The symbols move the points like this.
kugi: *>libu, §>reza, ^>rini, @>bibu, $>nafi, %>ripa
vuke: *>nofa, §>zeli, ^>pupa, @>lebu, $>livi, %>zuta
kide: *>roli, §>lebu, ^>rade, @>vabe, $>zuta, %>pabu
dure: *>kide, §>zuta, ^>gipa, @>pabu, $>rabi, %>puvi
gelo: *>turu, §>momi, ^>zaka, @>zepu, $>vika, %>.
bovi: *>duvi, §>fovu, ^>gako, @>vepa, $>kemo, %>babi
pabu: *>vabe, §>rade, ^>dure, @>dado, $>gipa, %>dige
sevo: *>vave, §>mide, ^>dafi, @>finu, $>safu, %>tezi
momi: *>bifi, §>kugi, ^>ripa, @>bopa, $>buni, %>zaka
dado: *>zesa, §>kide, ^>pabu, @>dato, $>dure, %>baso
zeli: *>fuza, §>dede, ^>daza, @>mapi, $>bado, %>pupa
gipa: *>rade, §>dadi, ^>rabi, @>dure, $>zesa, %>tati
fado: *>nalo, §>vepa, ^>libu, @>nili, $>babi, %>bifi
gulu: *>tezi, §>tuba, ^>vako, @>sozi, $>tuma, %>fovu
keza: *>tise, §>nofa, ^>lebu, @>roli, $>vuke, %>kide
rade: *>keza, §>vuke, ^>zuta, @>kide, $>dadi, %>dure
difo: *>bido, §>tufe, ^>mide, @>vave, $>nosu, %>sevo
babe: *>gelo, §>vika, ^>siri, @>., $>bona, %>.
tuma: *>tuba, §>fibe, ^>kope, @>vako, $>zosu, %>dula
zoze: *>kavi, §>bido, ^>vave, @>zasi, $>difo, %>fibe
tati: *>dure, §>rabi, ^>paka, @>puvi, $>dato, %>bido
kevu: *>kope, §>tezi, ^>sozi, @>sumi, $>gulu, %>duvi
siri: *>zaka, §>fesa, ^>bona, @>babe, $>dalu, %>.
vave: *>todi, §>nuzo, ^>difo, @>zoze, $>mide, %>finu
zaka: *>bopa, §>ripa, ^>vika, @>gelo, $>fesa, %>babe
bona: *>vika, §>noti, ^>dalu, @>siri, $>zepu, %>.
kemo: *>fovu, §>dula, ^>ziro, @>gako, $>begu, %>fome
duvi: *>sumi, §>sozi, ^>lime, @>begu, $>fovu, %>vepa
zosu: *>fibe, §>sevo, ^>tezi, @>kope, $>naka, %>kevu
todi: *>dige, §>tati, ^>bido, @>kavi, $>nuzo, %>zoze
zuta: *>lebu, §>pupa, ^>dadi, @>rade, $>rego, %>gipa
bado: *>dede, §>firo, ^>sedu, @>daza, $>sadu, %>tise
puvi: *>pabu, §>gipa, ^>tati, @>dige, $>paka, %>todi
sozi: *>zosu, §>naka, ^>gulu, @>kevu, $>vako, %>lime
fibe: *>zasi, §>vave, ^>finu, @>seti, $>sevo, %>kope
baso: *>dato, §>pabu, ^>dige, @>tufe, $>puvi, %>nosu
livi: *>zeli, §>bado, ^>tise, @>pupa, $>nizi, %>rego
fesa: *>ripa, §>nebu, ^>noti, @>vika, $>turu, %>bona
lebu: *>nizi, §>mapi, ^>vuke, @>keza, $>pupa, %>rade
dato: *>rabi, §>vabe, ^>dado, @>paka, $>pabu, %>tufe
tise: *>daza, §>sedu, ^>nizi, @>livi, $>nofa, %>roli
naka: *>sevo, §>safu, ^>tuba, @>tezi, $>seti, %>gulu
noti: *>buni, §>nati, ^>turu, @>fesa, $>bopa, %>dalu
tuba: *>dafi, §>zasi, ^>seti, @>naka, $>fibe, %>vako
dalu: *>fesa, §>turu, ^>zepu, @>bona, $>gelo, %>.
mapi: *>sadu, §>razu, ^>zeli, @>nofa, $>daza, %>vuke
zasi: *>nosu, §>todi, ^>zoze, @>safu, $>vave, %>seti
ziro: *>fopa, §>sumi, ^>begu, @>kemo, $>duvi, %>nalo
gako: *>lime, §>fopa, ^>kemo, @>bovi, $>ziro, %>reza
sedu: *>mama, §>rolu, ^>sadu, @>bado, $>fuza, %>nizi
nizi: *>bado, §>sadu, ^>nofa, @>tise, $>mapi, %>keza
rini: *>babi, §>fome, ^>nafi, @>kugi, $>nili, %>buni
bopa: *>nati, §>bibu, ^>momi, @>turu, $>ripa, %>gelo
tufe: *>paka, §>dado, ^>baso, @>nuzo, $>dige, %>mide
libu: *>fima, §>bovi, ^>babi, @>fado, $>reza, %>bibu
seti: *>safu, §>zoze, ^>fibe, @>tuba, $>finu, %>tuma
safu: *>mide, §>kavi, ^>zasi, @>dafi, $>zoze, %>tuba
turu: *>nebu, §>bifi, ^>bopa, @>noti, $>momi, %>zepu
daza: *>razu, §>mama, ^>bado, @>zeli, $>sedu, %>livi
nalo: *>kemo, §>begu, ^>fima, @>fome, $>vepa, %>nili
rego: *>pupa, §>tise, ^>roli, @>dadi, $>keza, %>zesa
zesa: *>dadi, §>roli, ^>vabe, @>rabi, $>kide, %>dato
rabi: *>zuta, §>rego, ^>zesa, @>gipa, $>vabe, %>paka
buni: *>kugi, §>nafi, ^>nebu, @>ripa, $>nati, %>fesa
nebu: *>rini, §>nili, ^>nati, @>buni, $>bifi, %>noti
vepa: *>begu, §>lime, ^>bovi, @>fima, $>gako, %>libu
vako: *>naka, §>seti, ^>tuma, @>gulu, $>kope, %>fopa
vika: *>momi, §>buni, ^>fesa, @>zaka, $>noti, %>siri
dadi: *>vuke, §>livi, ^>rego, @>zuta, $>roli, %>rabi
tezi: *>finu, §>dafi, ^>naka, @>zosu, $>tuba, %>sozi
fome: *>gako, §>ziro, ^>nalo, @>reza, $>fima, %>nafi
fuza: *>rolu, §>., ^>razu, @>sadu, $>dede, %>mapi
finu: *>zoze, §>difo, ^>sevo, @>fibe, $>dafi, %>zosu
nili: *>fome, §>fima, ^>fado, @>nafi, $>libu, %>nati
bido: *>puvi, §>paka, ^>nuzo, @>todi, $>tufe, %>vave
nati: *>nafi, §>fado, ^>bifi, @>nebu, $>bibu, %>turu
zepu: *>noti, §>bopa, ^>gelo, @>dalu, $>zaka, %>.
roli: *>livi, §>nizi, ^>keza, @>rego, $>lebu, %>vabe
dula: *>vako, §>kope, ^>sumi, @>fopa, $>kevu, %>ziro
dosu: *>., §>., ^>., @>rolu, $>., %>fuza
mide: *>nuzo, §>baso, ^>nosu, @>difo, $>kavi, %>dafi
fopa: *>gulu, §>tuma, ^>dula, @>fovu, $>sumi, %>kemo
bibu: *>fado, §>babi, ^>kugi, @>bifi, $>rini, %>momi
fovu: *>sozi, §>vako, ^>fopa, @>lime, $>dula, %>gako
dafi: *>difo, §>nosu, ^>safu, @>sevo, $>zasi, %>naka
dede: *>., §>., ^>mama, @>razu, $>firo, %>daza
mama: *>., §>., ^>firo, @>dede, $>rolu, %>bado
nuzo: *>tati, §>dato, ^>tufe, @>bido, $>baso, %>difo
kope: *>seti, §>finu, ^>zosu, @>tuma, $>tezi, %>sumi
babi: *>vepa, §>gako, ^>reza, @>libu, $>fome, %>kugi
razu: *>dosu, §>., ^>dede, @>fuza, $>mama, %>zeli
rolu: *>., §>., ^>dosu, @>firo, $>., %>sadu
paka: *>gipa, §>zesa, ^>dato, @>tati, $>dado, %>nuzo
ripa: *>bibu, §>rini, ^>buni, @>momi, $>nebu, %>vika
dige: *>dado, §>dure, ^>puvi, @>baso, $>tati, %>kavi
pupa: *>mapi, §>daza, ^>livi, @>vuke, $>tise, %>dadi
sadu: *>firo, §>dosu, ^>fuza, @>sedu, $>razu, %>nofa
begu: *>dula, §>kevu, ^>duvi, @>ziro, $>lime, %>fima
nafi: *>reza, §>nalo, ^>nili, @>rini, $>fado, %>nebu
fima: *>ziro, §>duvi, ^>vepa, @>nalo, $>bovi, %>fado
kavi: *>baso, §>puvi, ^>todi, @>nosu, $>bido, %>zasi
vabe: *>rego, §>keza, ^>kide, @>zesa, $>rade, %>dado
reza: *>bovi, §>kemo, ^>fome, @>babi, $>nalo, %>rini
nosu: *>tufe, §>dige, ^>kavi, @>mide, $>todi, %>safu
nofa: *>sedu, §>fuza, ^>mapi, @>nizi, $>zeli, %>lebu
firo: *>., §>., ^>rolu, @>mama, $>dosu, %>sedu
sumi: *>tuma, §>zosu, ^>kevu, @>dula, $>sozi, %>begu
bifi: *>nili, §>libu, ^>bibu, @>nati, $>kugi, %>bopa
lime: *>kevu, §>gulu, ^>fovu, @>duvi, $>fopa, %>bovi

The rows follow the links: the fewer symbols apart two points are, the more alike their rows tend to be.

Each row is also shifted at random along 7 hidden directions that mean nothing.

Some points, each with a row of numbers:
dato -> -58,503,208,-83,276,138,116,48,430,-100,11,352,293,283,-6,117,-74,-4,-61,40,280,-19,-57,-172,-52,96,124,36,-341,155,371,16,-31,201,-222,174,217,-230,297,89,-170,175,160,104,-134,74,-1,-20,349,129,-253,-50,146,349,147,-236
gelo -> -170,-99,21,-17,68,-153,345,50,-487,165,-85,111,145,-115,139,-100,-119,-87,110,24,88,114,-105,10,85,56,-189,-6,196,-38,92,-134,412,73,91,-159,13,153,255,-244,-188,69,88,-153,-120,66,-28,19,117,5,54,62,83,60,-294,-73
daza -> 181,-75,-182,-140,-134,193,540,37,-696,-235,192,84,-100,124,174,211,144,-11,-74,-174,-14,21,209,-211,-132,-85,183,7,180,280,407,91,383,-68,-158,114,-265,-202,57,-584,79,151,44,141,-224,95,-12,161,-198,-210,-20,-169,38,377,-505,214
nalo -> 239,309,76,7,-255,-211,105,339,-130,84,-117,39,-195,-203,-143,16,-120,-34,-23,157,-129,-74,-52,-8,64,199,-149,-93,-272,-125,370,-46,-480,-38,188,-151,-77,215,-95,-60,-22,303,-156,46,19,-90,7,87,-68,-126,-187,-165,223,240,548,-15
keza -> 194,-30,-118,-139,-184,156,38,228,55,-231,117,-108,-135,195,-134,297,67,78,-133,28,-29,-165,196,-210,-100,52,171,39,-153,159,293,9,-397,-37,-63,138,-241,-179,-264,-220,138,243,-234,209,-225,-9,38,-66,-375,-208,-325,-89,-95,538,235,117
dige -> 32,-31,-64,-21,86,151,-181,21,224,-129,104,3,135,285,-28,131,-10,-48,34,0,144,-69,65,-76,-67,8,34,106,43,193,191,-11,105,-41,-136,180,-144,-224,-69,-167,-32,168,83,37,-27,-57,-26,-104,-193,-129,-41,178,-188,298,-64,61
sevo -> -194,-302,-45,248,30,101,-421,-94,-346,11,48,-171,-82,101,26,-72,41,-148,177,-62,-90,48,43,183,-55,45,-168,110,204,75,-377,105,-37,-141,10,67,-16,-28,-191,168,61,36,187,-98,300,-443,-41,-62,-264,-191,273,287,-210,-475,-119,37
dafi -> -24,126,113,196,180,10,-268,-16,306,-15,-51,125,93,162,-218,-93,-27,-145,125,-21,151,-47,-97,105,-7,-73,-87,105,-273,35,-2,132,-352,-5,-79,80,190,-53,59,293,60,-56,25,-12,73,-135,13,-36,50,42,-34,128,47,-35,320,-177
zaka -> 145,-392,-20,38,64,-171,25,206,-9,93,-179,-55,81,-24,-198,-3,-113,-37,146,158,73,-93,-91,-6,120,90,-164,41,-144,-123,-169,-153,-561,193,202,-176,89,208,54,164,60,-56,-385,-44,-418,-59,97,-214,-233,119,-466,100,-35,311,297,-286
vako -> 38,-167,50,292,231,-9,-401,-211,105,92,-107,89,23,-29,53,-207,35,-139,247,21,-93,41,-98,221,75,71,-108,-51,-48,-83,-521,120,-292,112,77,-39,295,130,183,596,110,-270,95,-30,127,-390,38,-14,11,294,-47,125,-12,-550,-55,-288
babi -> 321,-758,-373,44,-47,-141,-311,-171,244,77,-36,-228,-15,-159,93,-129,47,-26,224,70,-160,-72,15,149,165,-125,-59,-102,473,-125,-352,-155,248,-52,230,-161,-308,205,-58,-133,173,-349,-230,-65,-142,48,38,-106,-512,199,-41,188,-343,32,-482,136
vave -> -288,217,272,203,214,102,-518,-77,270,65,-40,-33,65,141,-111,-78,-50,-36,32,23,48,42,-85,140,-55,128,-94,115,-248,-34,-422,112,-408,40,-67,116,371,-72,-101,655,-64,23,212,-73,367,-369,-20,-123,237,-4,148,186,-35,-590,419,-225
dure -> -791,-93,29,-41,-86,242,57,258,-688,-84,104,-128,-80,228,110,278,31,2,-75,28,-70,4,207,-167,-153,374,-6,78,7,220,4,-26,-226,47,-44,120,-85,-159,-204,-90,-69,511,111,85,-32,-431,-21,-113,-270,-367,-163,81,-113,65,35,-9
fuza -> 118,-505,-117,-84,318,126,608,-383,-19,-199,36,159,186,110,-36,-51,256,96,-24,-327,253,52,14,-110,-35,-595,345,74,10,65,-362,144,200,233,-230,22,309,-139,454,71,314,-838,-317,64,-667,580,144,15,225,478,-210,-189,85,113,-571,-193
dula -> -397,-287,-52,306,-61,15,-629,16,-274,140,-77,-147,-220,-95,173,-83,29,-141,244,156,-389,-2,48,230,54,426,-209,-124,99,-72,-530,33,-478,7,249,-71,-3,220,-154,477,89,146,136,16,319,-803,0,-44,-413,-6,-74,190,-169,-609,30,-122
bado -> 202,157,160,-47,64,187,232,88,-175,-169,12,88,-81,138,-63,192,81,112,-136,-23,-11,-26,91,-184,-108,117,205,13,-423,64,-118,136,-653,218,-101,100,306,-126,56,374,113,18,-130,187,-240,-137,85,-18,132,78,-392,-241,169,1,310,-265
nuzo -> 999,-142,14,57,222,258,-265,-34,-168,-159,104,3,127,336,127,192,-60,-51,152,62,59,7,77,-85,-82,232,-7,123,59,216,-201,35,-86,94,-89,212,65,-235,-22,177,-68,235,208,-1,0,-458,-17,-178,-193,-89,-111,224,-238,-84,-169,-162
zesa -> 21,17,-39,-99,-42,173,-52,244,150,-190,80,-27,1,283,-108,298,8,39,-76,90,51,-157,145,-212,-91,173,116,52,-216,183,257,-30,-443,64,-75,160,-132,-192,-162,-82,46,320,-145,187,-234,-138,36,-133,-309,-150,-416,1,-103,536,274,-31
sedu -> 143,322,126,-73,-76,173,23,-44,-42,-118,104,-55,-159,22,29,121,82,151,-223,-65,-100,34,104,-82,-133,36,191,-2,-153,31,-80,127,-139,-28,-124,135,118,-156,-154,185,11,57,104,95,203,-45,-14,77,214,-81,119,-190,81,-296,159,61
seti -> 336,-247,20,241,68,3,-218,45,-119,-54,-55,-64,-83,110,-281,-48,17,-137,165,-43,29,-69,-27,110,-14,-85,-128,144,-215,3,-263,154,-660,-15,30,13,159,31,-102,327,220,-117,-188,-19,-65,-263,63,-94,-226,-41,-126,134,-23,-104,351,-178
zeli -> -248,73,157,-61,75,216,246,-163,-429,-66,76,-21,-62,13,174,67,135,160,-190,-145,-66,153,94,-85,-125,28,202,8,-43,30,-414,124,11,132,-136,78,317,-126,54,318,5,-130,142,38,48,-51,11,47,359,54,107,-179,101,-538,-158,-95
difo -> -607,-360,-79,171,47,162,-231,-3,-539,-23,82,-123,3,211,75,25,44,-168,159,-69,-10,43,100,77,-90,104,-149,137,240,191,-194,53,83,-96,-42,95,-100,-104,-131,-59,18,186,199,-63,129,-421,-46,-94,-345,-271,150,317,-230,-193,-253,40
fopa -> -933,178,-24,149,-84,-183,50,11,-29,151,-95,190,-62,-185,-3,-237,37,-182,91,-43,-54,18,-90,171,75,-70,-134,-112,-11,-61,297,67,148,-108,61,-134,-75,193,178,-148,32,-45,73,2,135,50,-18,220,44,54,124,-48,208,1,-27,58
puvi -> 441,192,164,-97,124,92,254,34,28,-134,54,36,123,197,-220,112,-40,77,-137,-99,277,11,-24,-145,-106,-191,89,200,-243,85,103,67,-110,38,-199,130,205,-218,-13,19,-40,-18,-63,-28,-142,246,15,-74,278,-94,17,-41,93,172,262,-77
bovi -> -1088,330,105,76,-201,-226,51,184,-72,222,-145,65,-152,-283,-50,-166,-31,-69,-44,65,-141,8,-90,125,74,132,-159,-133,-163,-175,224,-25,-173,-59,159,-190,-5,272,11,10,-53,136,10,3,197,-26,-21,160,129,-33,45,-123,261,-76,358,22
bifi -> 167,-370,-6,-14,-70,-159,194,109,-465,128,-113,-182,-66,-197,-44,-36,-67,52,37,60,-67,36,-43,18,76,52,-143,13,80,-160,-313,-124,-206,85,205,-208,69,226,-46,64,6,-73,-235,-124,-197,-12,44,-107,-78,-2,-97,9,3,-95,73,-103
nizi -> -514,-22,-4,-89,-40,157,401,206,-337,-174,37,93,-64,170,-71,221,121,32,-118,-56,31,-78,146,-222,-105,62,176,16,-290,161,192,70,-472,153,-97,67,36,-115,60,-55,153,112,-225,217,-416,-15,81,2,-129,-38,-475,-195,132,430,152,-129
kevu -> -254,-334,-114,179,-45,-194,90,7,17,25,-120,-2,-103,-103,-341,-196,95,-127,120,-118,44,-86,-81,151,71,-369,-85,40,-148,-107,-45,105,-399,-65,76,-151,28,189,49,31,322,-407,-401,-10,-252,205,89,46,-180,123,-126,-21,114,173,207,-47
rabi -> -692,54,91,-185,-133,-21,130,-76,479,-51,68,-345,-56,-24,-451,-26,96,266,-407,-231,201,-23,4,-29,-114,-572,196,212,-146,-132,-132,29,-26,-186,-181,44,85,-140,-397,-25,113,-399,-323,-82,29,740,14,-80,334,-132,371,-90,16,-25,476,268
sozi -> -1118,161,-137,168,-220,-207,52,255,59,53,-84,212,-120,-47,-231,-140,39,-297,127,-24,13,-145,-37,120,57,-111,-170,-60,-165,57,761,73,-158,-211,50,-93,-331,159,69,-449,151,157,-126,110,-37,53,-1,214,-324,-127,-116,-21,194,620,247,147
gipa -> -624,398,0,-81,35,110,-544,-26,1146,-49,81,30,150,210,-34,77,-6,49,-115,108,79,-140,28,-30,-24,71,150,-42,-101,68,310,-65,100,-71,-141,210,-178,-208,-144,-9,-96,164,148,130,240,77,-50,-68,-2,27,-4,99,-170,264,205,147
fibe -> 1,-210,-106,266,145,79,-375,3,-76,-42,-7,134,50,217,41,-29,16,-277,324,39,-7,-60,14,109,13,142,-151,19,28,172,8,96,-186,-2,11,82,-70,-22,105,87,96,127,132,49,23,-495,4,-35,-408,-4,-171,254,-138,50,-142,-133
noti -> -187,-121,-32,-9,-205,-118,-75,60,-549,206,0,-249,-100,-225,204,-55,-115,-3,24,74,-179,120,2,98,36,203,-242,-19,434,-91,-106,-163,470,-165,186,-131,-223,166,-228,-258,-224,282,222,-205,353,-166,-102,-10,-83,-296,420,157,-137,-348,-211,227

From each start, follow one symbol. Which point do you reach?
Answer with the point's name.
---
-609,-115,159,-95,17,139,31,-66,2,-32,39,-292,-40,45,-161,68,90,242,-275,-119,40,44,62,-61,-121,-130,162,147,-132,-76,-546,34,-296,61,-98,61,288,-118,-255,374,58,-229,-155,-34,-10,147,39,-164,245,-42,99,-44,-39,-374,291,-42
^ kide
---
-164,225,179,95,-240,-153,133,-150,-687,197,-8,-205,-302,-427,42,-262,15,54,-147,-184,-210,242,-70,235,-33,-155,-156,2,182,-230,-323,129,333,-272,75,-154,146,195,-211,89,-72,-139,237,-248,611,56,-95,231,451,-221,817,-117,212,-974,37,239
§ vako
---
-167,46,-184,179,61,-103,-405,-281,739,26,31,132,100,13,-75,-282,53,-212,186,-116,101,-43,-107,258,70,-396,-56,-14,205,28,278,95,572,-287,-86,48,-243,-19,86,-246,91,-288,154,-55,282,242,-59,145,-77,106,392,185,-92,60,-280,260
* sevo
---
420,-239,30,-18,-159,-211,-51,7,-22,140,-106,-342,-172,-308,-182,-107,-54,153,-76,42,-125,13,-73,106,80,-114,-95,16,29,-305,-458,-88,-272,-54,213,-204,88,240,-278,223,63,-249,-294,-158,51,148,32,-95,47,5,144,-35,-25,-344,325,35
@ nafi
---
157,115,-3,12,-96,-23,-296,-35,-461,225,31,-73,-32,-202,549,-31,-157,-35,115,200,-303,172,8,98,62,531,-225,-173,533,-36,-94,-180,711,-74,194,-64,-217,134,-62,-132,-387,491,586,-155,565,-500,-157,51,-23,-180,412,171,-171,-568,-502,161
§ nili
---
304,71,84,3,43,-178,258,-43,-146,135,-128,128,20,-242,63,-144,-67,13,36,28,-22,84,-137,49,105,-3,-69,-95,-30,-168,-78,-34,57,110,114,-182,186,206,249,117,-59,-165,-25,-72,-67,109,20,89,279,215,-16,-144,207,-161,-41,-148
@ reza
---
296,-262,34,-98,-140,89,-210,80,271,-148,74,-515,-158,117,-460,171,40,245,-259,-61,52,-122,103,-71,-128,-246,120,249,-197,-76,-414,17,-659,-108,-53,100,54,-155,-617,234,196,-157,-430,-24,-57,189,58,-279,-139,-242,37,45,-210,-36,661,115
$ gipa
---
-540,-682,-234,-55,-207,-276,177,-62,-128,161,-73,-389,-96,-300,-207,-196,51,79,-31,-114,-8,-2,-41,136,101,-448,-93,63,361,-236,-308,-147,247,-161,179,-266,-194,252,-207,-308,168,-480,-437,-206,-195,528,36,-79,-189,-22,239,73,-127,26,-127,255
% momi
---
19,-517,-61,-104,-151,-283,555,-78,-480,133,-87,-314,-91,-358,-238,-194,24,147,-120,-199,74,99,-94,68,66,-533,-65,120,216,-272,-361,-77,218,-89,122,-287,67,237,-96,-209,118,-558,-438,-261,-257,659,48,-24,170,-10,309,-86,79,-134,-51,140
% ripa
---
-466,220,156,166,77,16,-206,24,85,23,-15,44,25,121,-189,-85,-24,-120,28,-64,121,8,-73,109,-58,-54,-118,132,-202,44,38,123,-195,-96,-94,78,139,-61,-62,174,-15,66,124,-54,231,-118,-31,0,115,-130,176,129,61,-151,335,-50
§ todi
---
-292,170,30,-64,-248,215,-293,99,-96,-89,142,-274,-266,53,80,219,77,140,-215,47,-264,-32,213,-68,-145,277,126,-25,-23,56,-117,41,-267,-109,-23,149,-124,-141,-451,117,-1,343,118,124,336,-326,-40,-27,-152,-296,93,-47,-132,-280,237,190
$ nofa
---
-1007,144,65,-134,-53,96,59,-32,236,-29,75,-123,5,52,-92,49,90,150,-271,-113,74,7,60,-66,-101,-155,163,63,-50,12,2,3,117,-59,-156,83,17,-148,-168,-49,-18,-61,-12,23,73,297,-14,-17,210,-88,176,-55,-1,-19,131,155
% pabu
---
77,-138,46,66,-360,-208,-93,75,-368,146,-67,-446,-404,-383,-228,-123,3,120,-134,-25,-274,30,-5,175,11,-99,-147,29,14,-304,-427,22,-402,-225,229,-195,18,262,-495,189,117,-125,-234,-147,304,-4,-4,10,-25,-227,355,-74,37,-568,491,191
^ kemo
---
811,179,142,119,86,-144,-362,-188,516,128,-130,13,-41,-236,-17,-201,-62,52,55,104,-133,21,-164,181,120,27,-37,-114,-152,-274,-417,38,-278,65,141,-99,296,195,47,606,14,-293,6,-60,250,-86,19,21,282,328,64,-71,78,-558,251,-177
§ sumi
---
938,77,167,50,268,168,352,50,-632,-153,39,240,165,287,5,129,-81,-105,110,-77,244,87,-24,-142,-100,50,-47,186,-173,225,80,128,-96,148,-165,134,280,-199,251,58,-78,166,149,-35,-206,-202,7,-31,150,-88,-122,37,122,73,-65,-288
^ kavi
---
-1182,-210,166,186,91,-4,59,-120,-1093,326,-132,-10,-77,-292,506,-187,26,-38,124,35,-333,296,-30,169,48,481,-205,-160,276,-142,-791,-24,142,227,218,-219,358,302,253,501,-173,30,387,-134,258,-622,-29,64,236,128,153,34,89,-1080,-454,-282
@ fima
